Here is a tiny trained network, its code and every weight. The questions are about switching its units off for an input and a target symbol, where a switched-off unit gives its printed mean instead of its output.

import numpy as np


def w(rows, s, z=0):
    codes = np.array(rows[::2]) - 128.0
    scale = np.full(codes.shape[1], s)
    scale[-1] = z or s
    return codes * scale


def f(y):
    return y / 2 * (1 + np.tanh(0.7978845608 * (y + 0.044715 * y**3)))


def softmax(a):
    e = np.exp(a - a.max(-1, keepdims=True))
    return e / e.sum(-1, keepdims=True)


def log_softmax(a):
    a = a - a.max(-1, keepdims=True)
    return a - np.log(np.exp(a).sum(-1, keepdims=True))


def net(x, mask):
    ids = ['ΓΞΣΨαβδεζημτφ'.index(c) for c in x.split()]
    T = len(ids)
    res = E[ids] + P[:T]
    u = 0
    for l in range(2):
        q, k, v = (res @ M[l].T for M in (Q, K, V))
        z = softmax(np.where(np.tri(T) > 0, q @ k.T / 3**0.5, -1e9)) @ v
        res = res + np.where(mask[u], z, O[l][:, -1]) @ O[l][:, :-1]
        u += 1
        y = f(res @ A[l][:, :-1].T + A[l][:, -1])
        res = res + np.where(mask[u : u + 4], y, B[l][:, -1]) @ B[l][:, :-1]
        u += 4
    return log_softmax(res[-1] @ U[:, :-1].T + U[:, -1])


Q, K, V, O, A, B = {}, {}, {}, {}, {}, {}
E = w([
[101,144,244],'Γ',
[57,150,230],'Ξ',
[95,73,115],'Σ',
[82,117,177],'Ψ',
[96,64,113],'α',
[130,208,165],'β',
[249,45,237],'δ',
[136,104,69],'ε',
[158,224,142],'ζ',
[98,107,194],'η',
[64,133,206],'μ',
[146,180,115],'τ',
[62,140,212],'φ',
],0.013)
P = w([
[40,3,17],'0',
[104,67,65],'1',
[144,98,80],'2',
[194,147,115],'3',
[220,185,139],'4',
[245,207,161],'5',
],0.0054)
Q[0] = w([
[174,161,3],'L0H1',
[179,12,198],'L0H1',
[174,71,210],'L0H1',
],0.024)
K[0] = w([
[143,137,3],'L0H1',
[182,10,145],'L0H1',
[138,20,182],'L0H1',
],0.024)
V[0] = w([
[173,149,254],'L0H1',
[154,248,152],'L0H1',
[116,120,122],'L0H1',
],0.0073)
O[0] = w([
[184,109,2,252],'L0H1',
[37,15,148,113],'L0H1',
[131,139,128,123],'L0H1',
],0.0073,0.0039)
A[0] = w([
[57,80,38,230],'L0N1',
[100,11,143,112],'L0N2',
[90,203,154,111],'L0N3',
[138,214,184,2],'L0N4',
],0.012,0.0023)
B[0] = w([
[143,183,161,255],'L0N1',
[91,169,44,159],'L0N2',
[183,68,94,189],'L0N3',
[119,5,194,95],'L0N4',
],0.015,0.00089)
Q[1] = w([
[41,89,126],'L1H1',
[2,79,118],'L1H1',
[45,105,121],'L1H1',
],0.025)
K[1] = w([
[25,91,137],'L1H1',
[4,90,136],'L1H1',
[49,108,112],'L1H1',
],0.028)
V[1] = w([
[122,255,250],'L1H1',
[172,227,193],'L1H1',
[91,87,120],'L1H1',
],0.0093)
O[1] = w([
[152,58,2,57],'L1H1',
[82,97,106,248],'L1H1',
[190,135,103,6],'L1H1',
],0.01,0.0015)
A[1] = w([
[80,53,254,112],'L1N1',
[227,69,55,233],'L1N2',
[46,138,25,7],'L1N3',
[10,235,71,255],'L1N4',
],0.0097,0.0059)
B[1] = w([
[120,175,84,163],'L1N1',
[43,153,138,234],'L1N2',
[253,192,206,121],'L1N3',
[208,90,83,255],'L1N4',
],0.02,0.006)
U = w([
[119,161,102,92],'Γ',
[70,106,111,201],'Ξ',
[151,122,118,80],'Σ',
[125,122,85,7],'Ψ',
[148,121,124,112],'α',
[104,85,8,254],'β',
[133,96,164,136],'δ',
[134,96,115,34],'ε',
[133,136,92,57],'ζ',
[124,125,88,24],'η',
[119,128,77,15],'μ',
[132,141,94,59],'τ',
[101,124,89,54],'φ',
],0.014,0.0062)

Each question gives the input, a string of symbols that net reads in full, and the target symbol t.
The units are the heads (3 rows each of Q, K, V and O) and the neurons (one row each of A and B). Each row of codes is followed by its name. A weight is (code - 128) times the scale printed after its matrix; where a second scale follows, it is the last column's (O, A, B and U).
mask holds one flag per unit, layer by layer, with each layer's heads first. A switched-off unit (its flag False) gives its mean, the last column of its rows in O or B, instead of its output. The means were averaged over made-up inputs and are rounded, as every weight is.
A unit's drop is (log p(t) with every unit on - log p(t) with that unit switched off) / (log p(t) with every unit on - log p(t) with every unit switched off).
The circuit of an input: a set's keep is (log p(t) with only the set's units on - log p(t) with every unit switched off) / (log p(t) with every unit on - log p(t) with every unit switched off). Starting from all 10 units, units are removed one at a time, each time the one whose removal leaves the highest keep (on an exact tie, the one counted first), for as long as the keep stays at least 0.8.
units of the circuit, in order: the units of the circuit, biggest drop first
top k neurons: the k neurons with the biggest drops, biggest first
top k neurons in layer l: the k neurons of layer l with the biggest drops, biggest first
drop when u is switched off: that unit's drop, to one decimal
input τ Γ ε ζ ζ β, target β: units of the circuit, in order -> L1H1
input δ Σ α μ φ Γ, target Γ: units of the circuit, in order -> L1N1; L0N4; L1H1; L0H1
input β τ α Γ η, target β: units of the circuit, in order -> L0H1; L0N2
input β α τ β, target Ξ: units of the circuit, in order -> L1N4; L0N4
input Γ η μ δ Γ, target Γ: units of the circuit, in order -> L1H1; L1N1; L0H1; L0N2
input β ζ α Ξ β ζ, target Ξ: top 2 neurons in layer 1 -> L1N4; L1N2
input Ψ ζ Ξ, target β: units of the circuit, in order -> L0H1; L1N4; L0N2
input δ β Γ μ, target Γ: top 3 neurons -> L1N1; L0N4; L1N4
input Ψ μ β τ φ β, target Ξ: top 3 neurons in layer 0 -> L0N2; L0N4; L0N3
input Σ α Γ η η α, target Ξ: top 3 neurons -> L1N4; L1N2; L0N3
input β η Ψ η, target Ξ: top 2 neurons in layer 0 -> L0N2; L0N4
input μ Ψ φ ζ Ψ, target Ξ: top 2 neurons -> L1N4; L1N2
input τ Γ ε ζ Γ, target Ξ: top 3 neurons in layer 1 -> L1N4; L1N2; L1N3
input Ξ Γ Ξ Γ ζ, target β: units of the circuit, in order -> L1H1
input τ ε ζ Σ ε, target Ξ: top 4 neurons -> L1N4; L0N2; L1N2; L0N4
input β Γ η τ Ξ η, target Ξ: top 3 neurons -> L1N4; L1N2; L0N2
input Ψ β τ β μ, target β: drop when L1N4 is switched off -> 0.1
input Ψ Γ μ Γ τ φ, target β: drop when L0H1 is switched off -> 0.4
input Γ α Γ μ Γ Ξ, target β: drop when L1N3 is switched off -> 0.1
input τ ζ Σ Γ, target β: top neuron in layer 1 -> L1N4
